Here is a tiny trained network, its code and every weight. The questions are about switching its units off for an input and a class, where a switched-off unit gives its printed mean instead of its output.

import numpy as np


def w(rows, s, z=0):
    codes = np.array(rows[::2]) - 128.0
    scale = np.full(codes.shape[1], s)
    scale[-1] = z or s
    return codes * scale


def f(y):
    return np.maximum(y, 0)


def log_softmax(a):
    a = a - a.max(-1, keepdims=True)
    return a - np.log(np.exp(a).sum(-1, keepdims=True))


def net(x, mask):
    res = np.array(x, float).reshape(1, 8) / 4 @ E
    y = f(res @ A[0][:, :-1].T + A[0][:, -1])
    res = res + np.where(mask, y, B[0][:, -1]) @ B[0][:, :-1]
    return log_softmax(res[-1] @ U[:, :-1].T + U[:, -1])


A, B = {}, {}
E = w([
[237,120,98,27,71,80,193,210],'x0',
[171,174,136,172,204,159,117,130],'x1',
[115,10,62,127,70,158,103,93],'x2',
[87,71,114,103,176,42,211,2],'x3',
[85,143,54,97,78,140,124,116],'x4',
[217,82,79,111,243,165,150,135],'x5',
[253,180,173,90,91,111,13,33],'x6',
[108,95,153,74,159,117,67,160],'x7',
],0.0089)
A[0] = w([
[81,168,199,236,131,107,135,17,167],'neuron 0',
[186,183,237,118,107,99,85,114,150],'neuron 1',
[163,94,82,91,111,154,150,130,252],'neuron 2',
[172,135,118,52,84,63,137,72,28],'neuron 3',
[106,131,134,107,159,39,125,118,48],'neuron 4',
[101,148,119,227,207,194,160,172,179],'neuron 5',
[160,155,20,165,114,175,82,75,91],'neuron 6',
[80,143,142,190,176,205,158,182,192],'neuron 7',
[120,102,129,184,129,185,98,100,106],'neuron 8',
[90,187,139,194,163,111,135,58,84],'neuron 9',
[120,133,119,201,247,173,124,176,156],'neuron 10',
[202,82,160,114,182,142,226,114,142],'neuron 11',
[187,157,46,195,102,221,97,96,91],'neuron 12',
[210,122,170,115,139,140,61,77,5],'neuron 13',
[80,174,216,204,124,146,164,11,204],'neuron 14',
[79,192,49,155,96,165,178,161,31],'neuron 15',
[66,81,115,104,63,95,156,176,165],'neuron 16',
[88,159,98,126,102,98,37,143,139],'neuron 17',
[91,130,175,167,123,115,149,56,96],'neuron 18',
[101,86,129,191,87,117,132,73,212],'neuron 19',
[200,236,217,102,126,145,49,152,111],'neuron 20',
[159,240,202,132,118,128,42,137,77],'neuron 21',
[92,129,124,128,68,129,68,106,151],'neuron 22',
[113,255,139,133,136,105,211,222,110],'neuron 23',
[241,68,104,136,219,88,210,144,199],'neuron 24',
[176,248,201,121,139,140,54,140,87],'neuron 25',
[161,104,76,122,160,102,128,90,156],'neuron 26',
[186,242,175,139,143,90,69,165,181],'neuron 27',
[110,205,160,146,131,124,236,237,147],'neuron 28',
[109,143,39,60,192,99,189,59,119],'neuron 29',
],0.01,0.0031)
B[0] = w([
[223,149,142,170,155,112,96,107,215],'neuron 0',
[116,184,108,122,199,182,83,134,216],'neuron 1',
[94,85,195,132,126,86,181,150,183],'neuron 2',
[91,93,141,190,183,145,130,151,184],'neuron 3',
[138,65,123,98,103,115,139,88,155],'neuron 4',
[107,83,57,196,189,108,121,137,227],'neuron 5',
[153,133,130,71,56,100,187,148,171],'neuron 6',
[71,106,52,193,153,120,121,129,213],'neuron 7',
[129,109,107,150,118,118,158,145,168],'neuron 8',
[178,101,157,172,163,92,94,124,186],'neuron 9',
[117,83,116,211,161,143,124,125,224],'neuron 10',
[173,112,211,88,119,103,173,153,213],'neuron 11',
[165,131,146,23,80,100,221,141,185],'neuron 12',
[123,218,78,91,84,128,116,127,191],'neuron 13',
[254,141,140,165,191,102,47,95,213],'neuron 14',
[104,155,100,56,81,69,84,157,176],'neuron 15',
[78,152,125,84,105,102,79,132,192],'neuron 16',
[150,119,159,93,129,138,107,133,174],'neuron 17',
[174,122,72,138,162,124,111,91,170],'neuron 18',
[159,133,92,91,105,91,117,83,176],'neuron 19',
[121,181,140,144,118,200,124,142,244],'neuron 20',
[152,183,149,120,169,179,155,137,224],'neuron 21',
[160,120,142,80,132,110,135,116,174],'neuron 22',
[93,153,54,157,97,63,135,211,224],'neuron 23',
[213,142,213,91,157,116,206,202,251],'neuron 24',
[137,199,110,106,149,220,158,151,229],'neuron 25',
[114,122,150,76,112,156,135,144,169],'neuron 26',
[103,189,84,142,194,196,161,153,233],'neuron 27',
[113,140,45,134,110,54,100,180,228],'neuron 28',
[114,17,205,80,153,219,193,33,205],'neuron 29',
],0.0092,0.016)
U = w([
[39,152,97,115,56,41,64,136,171],'0',
[135,83,214,53,94,141,175,91,167],'1',
[182,203,118,100,89,143,142,129,2],'2',
[10,149,58,132,113,175,149,129,150],'3',
[100,99,115,220,185,168,83,74,63],'4',
[141,146,123,168,160,65,138,187,193],'5',
[182,120,120,126,141,88,102,34,148],'6',
[140,205,171,107,161,221,102,105,93],'7',
],0.011,0.0019)

Each question gives the input, the list of numbers given to net, and the class t.
The units are the neurons (one row each of A and B). Each row of codes is followed by its name. A weight is (code - 128) times the scale printed after its matrix; where a second scale follows, it is the last column's (A, B and U).
mask holds one flag per neuron, in row order. A switched-off neuron (its flag False) gives its mean, the last column of its row in B, instead of its output. The means were averaged over made-up inputs and are rounded, as every weight is.
A unit's drop is (log p(t) with every unit on - log p(t) with that unit switched off) / (log p(t) with every unit on - log p(t) with every unit switched off).
The circuit of an input: a set's keep is (log p(t) with only the set's units on - log p(t) with every unit switched off) / (log p(t) with every unit on - log p(t) with every unit switched off). Starting from the 12 units with the biggest drops (on a tie, the unit counted first), units are removed one at a time, each time the one whose removal leaves the highest keep (on an exact tie, the one counted first), for as long as the keep stays at least 0.8.
circuit, biggest first: the units of the circuit, biggest drop first
unit that matters most: the unit with the biggest drop
top k neurons: the k neurons with the biggest drops, biggest first
drop of u: that unit's drop, to one decimal
input [-7,-5,8,0,2,4,4,-2], class 6: unit that matters most : neuron 24
input [8,-3,3,-1,3,-6,7,-8], class 7: circuit, biggest first : (neuron 3; neuron 23)
input [-3,6,4,-1,3,2,2,0], class 2: top 2 neurons : (neuron 29; neuron 12)
input [-5,4,-1,7,-7,6,-8,-4], class 4: top 2 neurons : (neuron 29; neuron 10)
input [-1,8,-6,-3,-5,3,0,-7], class 5: top 3 neurons : (neuron 23; neuron 5; neuron 28)
input [0,-4,1,-4,-7,-7,-2,8], class 7: top 2 neurons : (neuron 23; neuron 5)
input [5,8,8,0,-5,-6,0,5], class 0: top 2 neurons : (neuron 29; neuron 24)
input [-2,5,0,-7,-5,-1,-7,-2], class 3: top 2 neurons : (neuron 24; neuron 7)
input [-1,0,5,-1,-2,6,8,-4], class 2: top 2 neurons : (neuron 13; neuron 29)
input [-5,-5,-2,6,-8,7,-6,4], class 4: top 2 neurons : (neuron 10; neuron 5)
input [4,-5,-4,1,-5,-1,-7,-8], class 0: drop of neuron 28 : 0.1
input [-4,8,5,-1,2,-3,7,-3], class 2: drop of neuron 28 : -0.3
input [-6,4,7,-8,4,-3,-6,-7], class 0: drop of neuron 15 : 0.2
input [2,7,-3,-4,-6,-8,-1,-4], class 7: unit that matters most : neuron 25
input [0,-5,6,-8,-4,-8,-7,2], class 0: drop of neuron 23 : 0.0
input [7,-2,-4,-7,1,6,2,3], class 7: top 2 neurons : (neuron 20; neuron 27)
